Here is a tiny trained network, its code and every weight. The questions are about switching its units off for an input and a class, where a switched-off unit gives its printed mean instead of its output.

import numpy as np


def w(rows, s, z=0):
    codes = np.array(rows[::2]) - 128.0
    scale = np.full(codes.shape[1], s)
    scale[-1] = z or s
    return codes * scale


def norm(h):
    return h / np.sqrt((h * h).mean(-1, keepdims=True) + 1e-5)


def f(y):
    return y / 2 * (1 + np.tanh(0.7978845608 * (y + 0.044715 * y**3)))


def log_softmax(a):
    a = a - a.max(-1, keepdims=True)
    return a - np.log(np.exp(a).sum(-1, keepdims=True))


def net(x, mask):
    res = np.array(x, float).reshape(1, 2) / 4 @ E
    u = 0
    for l in range(3):
        y = f(norm(res) @ A[l][:, :-1].T + A[l][:, -1])
        res = res + np.where(mask[u : u + 4], y, B[l][:, -1]) @ B[l][:, :-1]
        u += 4
    return log_softmax(norm(res)[-1] @ U[:, :-1].T + U[:, -1])


A, B = {}, {}
E = w([
[93,147,101,167,123,147,7,135],'x0',
[121,130,211,40,94,99,155,101],'x1',
],0.013)
A[0] = w([
[250,113,112,87,211,104,250,192,35],'0.n0',
[87,169,66,163,167,84,169,126,5],'0.n1',
[209,91,116,211,211,161,103,254,152],'0.n2',
[52,94,221,45,49,83,189,22,141],'0.n3',
],0.0051,0.0019)
B[0] = w([
[251,159,175,195,62,185,174,8,240],'0.n0',
[18,96,122,143,226,142,81,132,134],'0.n1',
[192,65,254,64,122,128,109,243,226],'0.n2',
[39,62,145,127,224,123,53,189,253],'0.n3',
],0.0094,0.0057)
A[1] = w([
[89,196,35,100,108,83,86,46,5],'1.n0',
[171,158,1,148,199,129,125,155,38],'1.n1',
[154,107,99,104,118,194,73,69,3],'1.n2',
[147,136,103,187,68,163,103,106,238],'1.n3',
],0.0086,0.0015)
B[1] = w([
[135,196,2,195,40,84,108,182,155],'1.n0',
[91,49,216,166,233,90,161,226,153],'1.n1',
[174,176,119,103,56,72,186,106,157],'1.n2',
[137,148,164,6,63,119,194,4,252],'1.n3',
],0.0092,0.0028)
A[2] = w([
[128,147,139,160,26,207,77,178,254],'2.n0',
[152,108,158,253,167,101,99,252,81],'2.n1',
[247,119,55,183,125,194,207,12,203],'2.n2',
[172,90,246,32,100,84,164,129,167],'2.n3',
],0.0063,0.002)
B[2] = w([
[145,151,89,202,152,129,192,89,202],'2.n0',
[138,140,105,37,71,84,197,181,215],'2.n1',
[111,108,167,220,172,245,140,88,237],'2.n2',
[94,166,56,112,106,99,68,143,254],'2.n3',
],0.012,0.0065)
U = w([
[173,120,84,119,115,119,175,251,2],'0',
[134,172,67,174,88,108,93,73,147],'1',
[160,88,178,180,161,214,169,57,184],'2',
[46,98,161,65,179,87,82,114,223],'3',
],0.016,0.0022)

Each question gives the input, the list of numbers given to net, and the class t.
The units are the neurons (one row each of A and B). Each row of codes is followed by its name. A weight is (code - 128) times the scale printed after its matrix; where a second scale follows, it is the last column's (A, B and U).
mask holds one flag per neuron, layer by layer. A switched-off neuron (its flag False) gives its mean, the last column of its row in B, instead of its output. The means were averaged over made-up inputs and are rounded, as every weight is.
A unit's drop is (log p(t) with every unit on - log p(t) with that unit switched off) / (log p(t) with every unit on - log p(t) with every unit switched off).
most important unit: the unit with the biggest drop
k most important neurons: the k neurons with the biggest drops, biggest first
top k neurons in layer l: the k neurons of layer l with the biggest drops, biggest first
drop when u is switched off: that unit's drop, to one decimal
input [2,2], class 3: top 3 neurons in layer 0 : (0.n0 0.n3 0.n2)
input [-8,6], class 3: most important unit : 0.n3
input [-3,-6], class 0: 4 most important neurons : (0.n2 2.n1 0.n1 1.n3)
input [1,0], class 1: top 2 neurons in layer 0 : (0.n3 0.n0)
input [0,0], class 0: 2 most important neurons : (0.n0 1.n3)
input [-2,-4], class 0: top 2 neurons in layer 0 : (0.n2 0.n1)
input [3,2], class 1: top 2 neurons in layer 0 : (0.n2 0.n0)
input [3,-4], class 0: drop when 0.n0 is switched off : 2.0
input [-5,4], class 3: drop when 0.n3 is switched off : 2.8
input [6,4], class 1: drop when 0.n2 is switched off : 0.4
input [-7,7], class 3: drop when 0.n3 is switched off : 0.3
